Here is a tiny trained network, its code and every weight. The questions are about switching its units off for an input and a target symbol, where a switched-off unit gives its printed mean instead of its output.

import numpy as np


def w(rows, s, z=0):
    codes = np.array(rows[::2]) - 128.0
    scale = np.full(codes.shape[1], s)
    scale[-1] = z or s
    return codes * scale


def f(y):
    return y / 2 * (1 + np.tanh(0.7978845608 * (y + 0.044715 * y**3)))


def softmax(a):
    e = np.exp(a - a.max(-1, keepdims=True))
    return e / e.sum(-1, keepdims=True)


def log_softmax(a):
    a = a - a.max(-1, keepdims=True)
    return a - np.log(np.exp(a).sum(-1, keepdims=True))


def net(x, mask):
    ids = ['αβγδηθλξτ'.index(c) for c in x.split()]
    T = len(ids)
    res = E[ids] + P[:T]
    r = res
    for j in range(3):
        rows = slice(2 * j, 2 * j + 2)
        q, k, v = (r @ M[0][rows].T for M in (Q, K, V))
        z = softmax(np.where(np.tri(T) > 0, q @ k.T / 2**0.5, -1e9)) @ v
        o = O[0][rows]
        res = res + np.where(mask[j], z, o[:, -1]) @ o[:, :-1]
    y = f(res @ A[0][:, :-1].T + A[0][:, -1])
    res = res + np.where(mask[3:11], y, B[0][:, -1]) @ B[0][:, :-1]
    return log_softmax(res[-1] @ U[:, :-1].T + U[:, -1])


Q, K, V, O, A, B = {}, {}, {}, {}, {}, {}
E = w([
[138,77,52,45,99,139,166,96,118,199],'α',
[45,101,106,186,204,134,53,174,93,129],'β',
[99,170,85,233,91,243,191,149,77,167],'γ',
[98,103,156,123,85,51,150,47,79,63],'δ',
[103,125,191,121,168,121,121,148,153,150],'η',
[121,134,210,107,154,140,141,151,151,141],'θ',
[84,128,169,116,156,118,116,147,162,154],'λ',
[90,162,192,119,156,131,88,162,145,151],'ξ',
[111,124,247,107,161,152,161,162,108,85],'τ',
],0.015)
P = w([
[70,190,203,84,215,120,110,1,122,236],'0',
[153,70,171,78,55,229,46,143,39,157],'1',
[147,70,180,88,67,162,87,184,65,153],'2',
[120,83,184,92,74,126,107,204,107,141],'3',
[93,88,191,98,88,129,130,208,143,119],'4',
[68,87,206,111,107,113,147,211,180,95],'5',
[41,93,212,115,121,110,159,213,210,80],'6',
[16,92,223,130,148,116,177,215,237,54],'7',
],0.0085)
Q[0] = w([
[146,200,62,238,212,92,75,110,142,100],'H1',
[114,68,199,68,135,160,119,159,186,204],'H1',
[145,123,133,196,76,46,140,100,132,82],'H2',
[255,181,93,130,184,123,111,87,139,113],'H2',
[94,143,42,132,207,146,90,168,158,179],'H3',
[221,132,39,123,109,84,173,13,225,133],'H3',
],0.0084)
K[0] = w([
[87,117,123,115,244,111,9,118,82,148],'H1',
[138,207,153,206,60,194,181,125,139,137],'H1',
[113,112,130,160,114,131,93,165,111,61],'H2',
[138,2,91,104,132,122,67,203,162,91],'H2',
[93,102,70,112,172,141,117,199,156,223],'H3',
[175,87,104,6,163,63,106,56,180,150],'H3',
],0.0083)
V[0] = w([
[137,114,177,142,101,121,81,167,127,109],'H1',
[148,119,209,49,94,100,197,54,168,136],'H1',
[108,176,123,195,123,182,210,150,10,145],'H2',
[169,155,255,133,170,131,59,174,75,85],'H2',
[87,106,201,199,192,87,79,130,164,81],'H3',
[114,95,137,84,152,107,85,101,82,170],'H3',
],0.0077)
O[0] = w([
[142,92,151,128,89,121,127,178,115,108,120],'H1',
[191,59,147,27,172,191,84,120,114,193,149],'H1',
[117,205,151,21,136,193,2,95,202,82,224],'H2',
[45,165,94,61,150,138,156,140,61,120,25],'H2',
[185,198,97,89,80,184,60,155,88,194,66],'H3',
[113,129,170,94,192,184,81,205,129,97,253],'H3',
],0.0084,0.0038)
A[0] = w([
[129,49,83,158,129,54,233,172,116,119,86],'N1',
[64,163,68,112,119,75,179,58,32,120,75],'N2',
[249,71,48,66,91,133,136,87,30,166,70],'N3',
[92,139,132,120,84,16,160,90,164,39,162],'N4',
[106,198,128,125,147,154,137,179,164,111,164],'N5',
[130,194,114,165,58,81,129,199,119,87,2],'N6',
[253,120,29,110,2,203,103,102,4,184,59],'N7',
[95,153,128,47,160,144,113,130,61,130,189],'N8',
],0.0096,0.0053)
B[0] = w([
[102,200,142,108,122,79,163,91,150,85,177],'N1',
[184,155,164,95,189,121,96,128,64,184,136],'N2',
[112,124,120,141,52,158,117,161,72,135,179],'N3',
[166,127,129,157,115,167,93,140,97,190,212],'N4',
[151,71,102,102,143,137,126,129,96,122,211],'N5',
[108,136,117,51,136,80,169,104,163,56,139],'N6',
[175,166,159,109,253,77,132,82,194,166,154],'N7',
[162,109,111,175,120,108,133,114,169,140,255],'N8',
],0.012,0.0094)
U = w([
[185,146,130,221,70,97,132,104,205,120,100],'α',
[102,86,103,150,1,202,113,201,66,122,239],'β',
[132,150,136,86,191,123,127,101,208,63,130],'γ',
[125,147,134,138,107,134,131,134,137,134,36],'δ',
[143,155,140,117,126,123,125,130,126,136,28],'η',
[130,152,152,117,132,129,130,127,109,133,37],'θ',
[100,126,137,92,106,95,138,153,136,106,253],'λ',
[137,167,144,99,134,115,121,126,100,139,47],'ξ',
[200,103,140,148,144,133,92,151,102,196,172],'τ',
],0.0084,0.0033)

Each question gives the input, a string of symbols that net reads in full, and the target symbol t.
The units are the heads (2 rows each of Q, K, V and O) and the neurons (one row each of A and B). Each row of codes is followed by its name. A weight is (code - 128) times the scale printed after its matrix; where a second scale follows, it is the last column's (O, A, B and U).
mask holds one flag per unit, heads first, then neurons. A switched-off unit (its flag False) gives its mean, the last column of its rows in O or B, instead of its output. The means were averaged over made-up inputs and are rounded, as every weight is.
A unit's drop is (log p(t) with every unit on - log p(t) with that unit switched off) / (log p(t) with every unit on - log p(t) with every unit switched off).
The circuit of an input: a set's keep is (log p(t) with only the set's units on - log p(t) with every unit switched off) / (log p(t) with every unit on - log p(t) with every unit switched off). Starting from all 11 units, units are removed one at a time, each time the one whose removal leaves the highest keep (on an exact tie, the one counted first), for as long as the keep stays at least 0.8.
units of the circuit, in order: the units of the circuit, biggest drop first
most important unit: the unit with the biggest drop
top k neurons: the k neurons with the biggest drops, biggest first
heads that matter: for each layer, one digit per head in row order, 1 if its drop is at least 0.15 and else 0, layers parted by /
input τ γ τ β α θ θ, target τ: top 3 neurons	(N4, N2, N5)
input δ θ α α, target β: most important unit	H3
input α β β α α γ β, target α: heads that matter	111
input β ξ β β α τ α, target β: heads that matter	100
input α λ γ δ δ α α ξ, target α: top 2 neurons	(N4, N1)
input θ θ α α β α, target λ: units of the circuit, in order	(H2, N1)
input β η α α β θ, target τ: heads that matter	101
input τ α α α λ η γ, target τ: units of the circuit, in order	(H3, N2, H2)
input α ξ λ α θ τ, target τ: units of the circuit, in order	(H1, H2)
input α α τ α α γ δ ξ, target α: units of the circuit, in order	(H3, H2)
input α α η α γ α δ τ, target α: units of the circuit, in order	(H3, H1)
input β γ γ β γ ξ, target β: units of the circuit, in order	(N4, H1, N7)
input τ γ β β α α α, target τ: top 3 neurons	(N4, N2, N5)
input τ β β α β β, target λ: top 3 neurons	(N6, N4, N7)
input α α θ α, target λ: top 3 neurons	(N1, N8, N4)
input α β θ τ β λ τ, target τ: top 3 neurons	(N3, N1, N6)
input τ α α ξ α γ α β, target τ: top 2 neurons	(N2, N4)
input γ α α α ξ δ, target γ: top 2 neurons	(N3, N4)
input α α δ λ α α β, target τ: units of the circuit, in order	(H3, H2)
input ξ α α β α γ β β, target ξ: top 3 neurons	(N2, N1, N4)
